Here is a tiny trained network, its code and every weight. The questions are about switching its units off for an input and a target symbol, where a switched-off unit gives its printed mean instead of its output.

import numpy as np


def w(rows, s, z=0):
    codes = np.array(rows[::2]) - 128.0
    scale = np.full(codes.shape[1], s)
    scale[-1] = z or s
    return codes * scale


def f(y):
    return np.maximum(y, 0)


def softmax(a):
    e = np.exp(a - a.max(-1, keepdims=True))
    return e / e.sum(-1, keepdims=True)


def log_softmax(a):
    a = a - a.max(-1, keepdims=True)
    return a - np.log(np.exp(a).sum(-1, keepdims=True))


def net(x, mask):
    ids = ['αβγζηθλμξπστψω'.index(c) for c in x.split()]
    T = len(ids)
    res = E[ids] + P[:T]
    q, k, v = (res @ M[0].T for M in (Q, K, V))
    z = softmax(np.where(np.tri(T) > 0, q @ k.T / 4**0.5, -1e9)) @ v
    res = res + np.where(mask[0], z, O[0][:, -1]) @ O[0][:, :-1]
    y = f(res @ A[0][:, :-1].T + A[0][:, -1])
    res = res + np.where(mask[1:9], y, B[0][:, -1]) @ B[0][:, :-1]
    return log_softmax(res[-1] @ U[:, :-1].T + U[:, -1])


Q, K, V, O, A, B = {}, {}, {}, {}, {}, {}
E = w([
[215,111,133,92,105,115,132],'α',
[234,133,104,119,63,189,135],'β',
[190,136,110,169,92,89,187],'γ',
[137,162,196,249,139,159,51],'ζ',
[51,159,126,126,113,81,204],'η',
[157,69,70,183,189,87,137],'θ',
[154,120,231,28,157,41,103],'λ',
[254,78,150,72,188,140,46],'μ',
[165,108,116,223,137,119,121],'ξ',
[91,145,238,153,167,83,59],'π',
[110,78,120,135,200,50,140],'σ',
[190,91,89,134,134,102,165],'τ',
[209,142,166,165,90,97,121],'ψ',
[108,76,85,117,181,51,178],'ω',
],0.0078)
P = w([
[95,49,125,141,22,87,97],'0',
[117,42,160,151,60,130,138],'1',
[147,114,114,129,57,61,90],'2',
[162,71,172,151,111,134,159],'3',
[160,157,113,119,91,76,100],'4',
[180,102,179,141,143,150,176],'5',
[169,190,109,112,123,86,109],'6',
[186,139,177,134,171,168,188],'7',
[176,223,107,107,145,91,118],'8',
[192,164,176,138,201,180,203],'9',
[184,255,91,86,169,113,128],'10',
[173,175,138,152,195,147,166],'11',
],0.0068)
Q[0] = w([
[39,100,142,43,79,253,72],'head 0',
[222,166,244,128,191,104,193],'head 0',
[218,229,151,124,135,55,168],'head 0',
[128,49,185,162,145,193,239],'head 0',
],0.023)
K[0] = w([
[146,33,102,204,44,17,101],'head 0',
[176,252,40,124,197,101,133],'head 0',
[158,181,158,149,235,141,194],'head 0',
[98,208,53,102,102,74,18],'head 0',
],0.021)
V[0] = w([
[126,126,206,16,163,112,52],'head 0',
[207,219,217,166,5,146,77],'head 0',
[190,41,28,116,138,229,75],'head 0',
[176,127,111,14,4,130,253],'head 0',
],0.012)
O[0] = w([
[179,89,128,48,80,118,39,101],'head 0',
[108,252,17,107,176,96,61,252],'head 0',
[170,103,125,151,240,219,118,108],'head 0',
[121,189,138,16,151,183,220,139],'head 0',
],0.011,0.0031)
A[0] = w([
[129,181,131,171,26,229,89,38],'neuron 0',
[110,214,208,148,49,234,76,190],'neuron 1',
[147,164,190,126,169,167,187,99],'neuron 2',
[93,169,92,99,153,161,107,2],'neuron 3',
[106,71,128,58,129,138,160,139],'neuron 4',
[54,167,111,139,71,120,172,182],'neuron 5',
[45,151,252,98,194,119,69,40],'neuron 6',
[205,150,53,181,49,186,172,112],'neuron 7',
],0.014,0.0039)
B[0] = w([
[117,91,124,58,173,99,178,152],'neuron 0',
[137,164,116,183,156,113,212,172],'neuron 1',
[107,97,10,104,83,175,58,253],'neuron 2',
[85,87,251,125,151,101,131,235],'neuron 3',
[162,155,100,133,88,120,201,181],'neuron 4',
[145,156,190,161,78,198,104,207],'neuron 5',
[116,106,90,153,97,35,67,158],'neuron 6',
[60,86,141,86,210,98,111,210],'neuron 7',
],0.014,0.0073)
U = w([
[90,118,120,75,160,123,175,216],'α',
[57,89,139,107,120,151,88,9],'β',
[113,142,146,149,85,187,92,180],'γ',
[80,120,111,170,89,79,84,137],'ζ',
[114,169,125,144,89,142,168,104],'η',
[105,41,134,222,138,185,90,43],'θ',
[160,179,111,60,117,97,148,84],'λ',
[253,113,148,107,167,180,68,236],'μ',
[118,185,89,210,181,118,169,255],'ξ',
[133,117,120,82,69,82,83,144],'π',
[149,37,201,156,113,103,149,106],'σ',
[114,151,43,119,123,159,129,31],'τ',
[131,150,204,128,142,112,122,56],'ψ',
[80,76,96,137,74,121,177,70],'ω',
],0.0063,0.0051)

Each question gives the input, a string of symbols that net reads in full, and the target symbol t.
The units are the heads (4 rows each of Q, K, V and O) and the neurons (one row each of A and B). Each row of codes is followed by its name. A weight is (code - 128) times the scale printed after its matrix; where a second scale follows, it is the last column's (O, A, B and U).
mask holds one flag per unit, heads first, then neurons. A switched-off unit (its flag False) gives its mean, the last column of its rows in O or B, instead of its output. The means were averaged over made-up inputs and are rounded, as every weight is.
A unit's drop is (log p(t) with every unit on - log p(t) with that unit switched off) / (log p(t) with every unit on - log p(t) with every unit switched off).
The circuit of an input: a set's keep is (log p(t) with only the set's units on - log p(t) with every unit switched off) / (log p(t) with every unit on - log p(t) with every unit switched off). Starting from all 9 units, units are removed one at a time, each time the one whose removal leaves the highest keep (on an exact tie, the one counted first), for as long as the keep stays at least 0.8.
circuit, biggest first: the units of the circuit, biggest drop first
most important unit: the unit with the biggest drop
top k neurons: the k neurons with the biggest drops, biggest first
drop when u is switched off: that unit's drop, to one decimal
input ζ μ θ ω σ θ ζ γ τ τ, target τ: circuit, biggest first => neuron 2; head 0; neuron 3
input ξ σ τ ξ β τ ω μ β η, target β: circuit, biggest first => neuron 3; head 0; neuron 2
input π σ α α π ξ π η ζ τ ξ σ, target ξ: circuit, biggest first => head 0; neuron 2
input β η σ, target γ: most important unit => neuron 5
input β μ ζ μ ξ λ ζ σ μ γ ξ, target γ: circuit, biggest first => head 0; neuron 5; neuron 2
input ξ ψ ξ ξ ξ σ θ η θ γ α, target γ: circuit, biggest first => head 0; neuron 5; neuron 2
input η ξ ξ τ ω ω η ω σ, target ω: top 2 neurons => neuron 4; neuron 2
input ξ σ λ θ σ β σ γ ζ β τ γ, target τ: circuit, biggest first => head 0; neuron 2
input θ σ ξ γ λ η ω τ, target ω: circuit, biggest first => head 0; neuron 4; neuron 2
input ξ μ σ η θ α ζ, target ξ: top 2 neurons => neuron 1; neuron 7
input β λ μ σ π ξ ψ λ μ μ β ψ, target α: circuit, biggest first => neuron 3; head 0
input α ξ ξ ψ λ μ μ π π ψ λ β, target λ: circuit, biggest first => head 0; neuron 1; neuron 0
input σ ξ η ζ ξ σ ξ α, target ξ: top 3 neurons => neuron 2; neuron 3; neuron 5
input ξ σ β ξ, target α: top 2 neurons => neuron 3; neuron 5
input ψ ω π ξ ξ π, target ζ: most important unit => neuron 6
input λ α σ ξ ψ β ζ ψ ξ τ, target ξ: top 2 neurons => neuron 2; neuron 3
input σ ω μ ζ μ ζ ψ β γ, target α: top 2 neurons => neuron 3; neuron 7
input ζ β ω, target α: top 3 neurons => neuron 3; neuron 5; neuron 6
input γ σ μ η σ π β β, target α: top 2 neurons => neuron 3; neuron 7
input σ σ γ τ π σ, target π: most important unit => head 0
input β θ ω ζ θ ζ π π μ, target π: top 2 neurons => neuron 5; neuron 1
input η α β, target α: top 2 neurons => neuron 7; neuron 3
input π σ ψ λ ψ ξ γ ω τ β σ, target β: top 2 neurons => neuron 3; neuron 2
input π ξ τ β θ, target β: drop when neuron 3 is switched off => 1.4
